Below are the code and all the weights of a small trained network. Each question names an input and a class and asks about switching units off, where a switched-off unit gives its printed mean instead of its output.

import numpy as np


def w(rows, s, z=0):
    codes = np.array(rows[::2]) - 128.0
    scale = np.full(codes.shape[1], s)
    scale[-1] = z or s
    return codes * scale


def f(y):
    return y / 2 * (1 + np.tanh(0.7978845608 * (y + 0.044715 * y**3)))


def log_softmax(a):
    a = a - a.max(-1, keepdims=True)
    return a - np.log(np.exp(a).sum(-1, keepdims=True))


def net(x, mask):
    res = np.array(x, float).reshape(1, 8) / 4 @ E
    y = f(res @ A[0][:, :-1].T + A[0][:, -1])
    res = res + np.where(mask, y, B[0][:, -1]) @ B[0][:, :-1]
    return log_softmax(res[-1] @ U[:, :-1].T + U[:, -1])


A, B = {}, {}
E = w([
[136,225,169,196,62,129,69,139,148],'x0',
[113,151,47,181,154,132,100,139,109],'x1',
[205,110,230,189,138,64,101,41,148],'x2',
[182,142,178,111,150,107,150,253,107],'x3',
[158,109,151,133,185,144,188,151,129],'x4',
[163,193,98,93,57,147,173,131,10],'x5',
[197,166,67,59,110,177,85,105,152],'x6',
[120,129,146,54,97,26,56,109,80],'x7',
],0.011)
A[0] = w([
[59,159,7,13,133,129,87,136,131,243],'neuron 0',
[231,98,148,63,134,107,187,116,82,4],'neuron 1',
[43,125,61,42,113,196,220,170,18,93],'neuron 2',
[103,146,46,165,130,155,22,36,157,147],'neuron 3',
[165,88,119,40,141,184,191,147,144,188],'neuron 4',
[73,53,231,131,164,54,99,48,148,119],'neuron 5',
[147,245,181,93,2,106,49,153,64,112],'neuron 6',
[219,139,149,65,116,81,146,115,59,251],'neuron 7',
[159,111,161,230,93,133,181,77,132,178],'neuron 8',
[121,129,145,232,178,176,168,200,164,109],'neuron 9',
[218,88,144,35,186,166,206,164,162,124],'neuron 10',
[140,94,182,181,169,107,195,207,110,159],'neuron 11',
],0.007,0.0043)
B[0] = w([
[117,73,13,91,85,125,87,147,113,234],'neuron 0',
[170,117,140,100,201,133,146,100,73,175],'neuron 1',
[46,126,63,97,22,102,248,146,59,230],'neuron 2',
[175,78,40,181,145,173,80,97,165,212],'neuron 3',
[125,167,148,27,133,165,170,123,130,194],'neuron 4',
[52,73,214,113,119,30,106,103,161,254],'neuron 5',
[205,216,153,154,11,64,62,176,106,246],'neuron 6',
[163,153,152,97,178,104,104,116,1,225],'neuron 7',
[103,170,191,198,170,154,139,64,118,211],'neuron 8',
[110,173,139,184,189,180,163,184,183,226],'neuron 9',
[165,127,172,32,159,197,153,125,147,214],'neuron 10',
[118,102,162,174,197,108,154,206,96,227],'neuron 11',
],0.0074,0.011)
U = w([
[137,152,134,221,118,178,125,4,163,143],'0',
[194,209,145,149,76,90,65,162,98,195],'1',
[147,142,135,70,126,210,154,158,223,98],'2',
[73,59,194,134,149,41,108,110,158,161],'3',
[142,80,35,132,136,142,45,120,151,124],'4',
[110,143,146,209,196,160,171,227,151,143],'5',
[69,118,59,109,82,129,192,155,89,158],'6',
[194,119,160,79,191,137,159,119,77,3],'7',
],0.011,0.0022)

Each question gives the input, the list of numbers given to net, and the class t.
The units are the neurons (one row each of A and B). Each row of codes is followed by its name. A weight is (code - 128) times the scale printed after its matrix; where a second scale follows, it is the last column's (A, B and U).
mask holds one flag per neuron, in row order. A switched-off neuron (its flag False) gives its mean, the last column of its row in B, instead of its output. The means were averaged over made-up inputs and are rounded, as every weight is.
A unit's drop is (log p(t) with every unit on - log p(t) with that unit switched off) / (log p(t) with every unit on - log p(t) with every unit switched off).
The circuit of an input: a set's keep is (log p(t) with only the set's units on - log p(t) with every unit switched off) / (log p(t) with every unit on - log p(t) with every unit switched off). Starting from all 12 units, units are removed one at a time, each time the one whose removal leaves the highest keep (on an exact tie, the one counted first), for as long as the keep stays at least 0.8.
circuit, biggest first: the units of the circuit, biggest drop first
k most important neurons: the k neurons with the biggest drops, biggest first
drop of u: that unit's drop, to one decimal
input [0,1,7,7,3,7,5,-2], class 7: circuit, biggest first : [neuron 1]
input [7,-7,6,1,8,3,2,-4], class 7: circuit, biggest first : [neuron 1; neuron 10]
input [2,-4,-5,2,2,-1,2,-5], class 2: circuit, biggest first : [neuron 10; neuron 4]
input [2,-1,5,6,-4,-2,7,-8], class 2: circuit, biggest first : [neuron 10; neuron 7]
input [3,2,-3,-8,2,4,3,3], class 4: 2 most important neurons : [neuron 3; neuron 0]
input [3,4,-1,-2,-1,-3,-4,1], class 0: 2 most important neurons : [neuron 11; neuron 0]
input [1,-7,-4,-3,-4,1,7,-5], class 6: 3 most important neurons : [neuron 2; neuron 0; neuron 9]
input [1,6,-3,5,-8,-5,7,6], class 4: 2 most important neurons : [neuron 0; neuron 3]
input [3,-2,-5,-5,6,-3,8,0], class 4: 3 most important neurons : [neuron 0; neuron 3; neuron 9]
input [-6,0,-4,-8,-4,-4,-2,-4], class 4: 3 most important neurons : [neuron 3; neuron 0; neuron 11]
input [-4,-8,-2,-6,6,0,0,-2], class 2: 4 most important neurons : [neuron 10; neuron 7; neuron 4; neuron 11]
input [6,-1,-3,6,5,-1,7,-6], class 2: 2 most important neurons : [neuron 10; neuron 4]
input [-5,0,-5,-8,-7,-6,-7,7], class 4: 2 most important neurons : [neuron 0; neuron 3]
input [5,-7,-6,-8,-7,-3,7,-5], class 4: drop of neuron 9 : 0.0
input [-1,5,3,-7,-2,4,2,0], class 4: drop of neuron 0 : 0.2
input [5,6,-8,6,-3,-1,8,0], class 6: drop of neuron 0 : 1.3
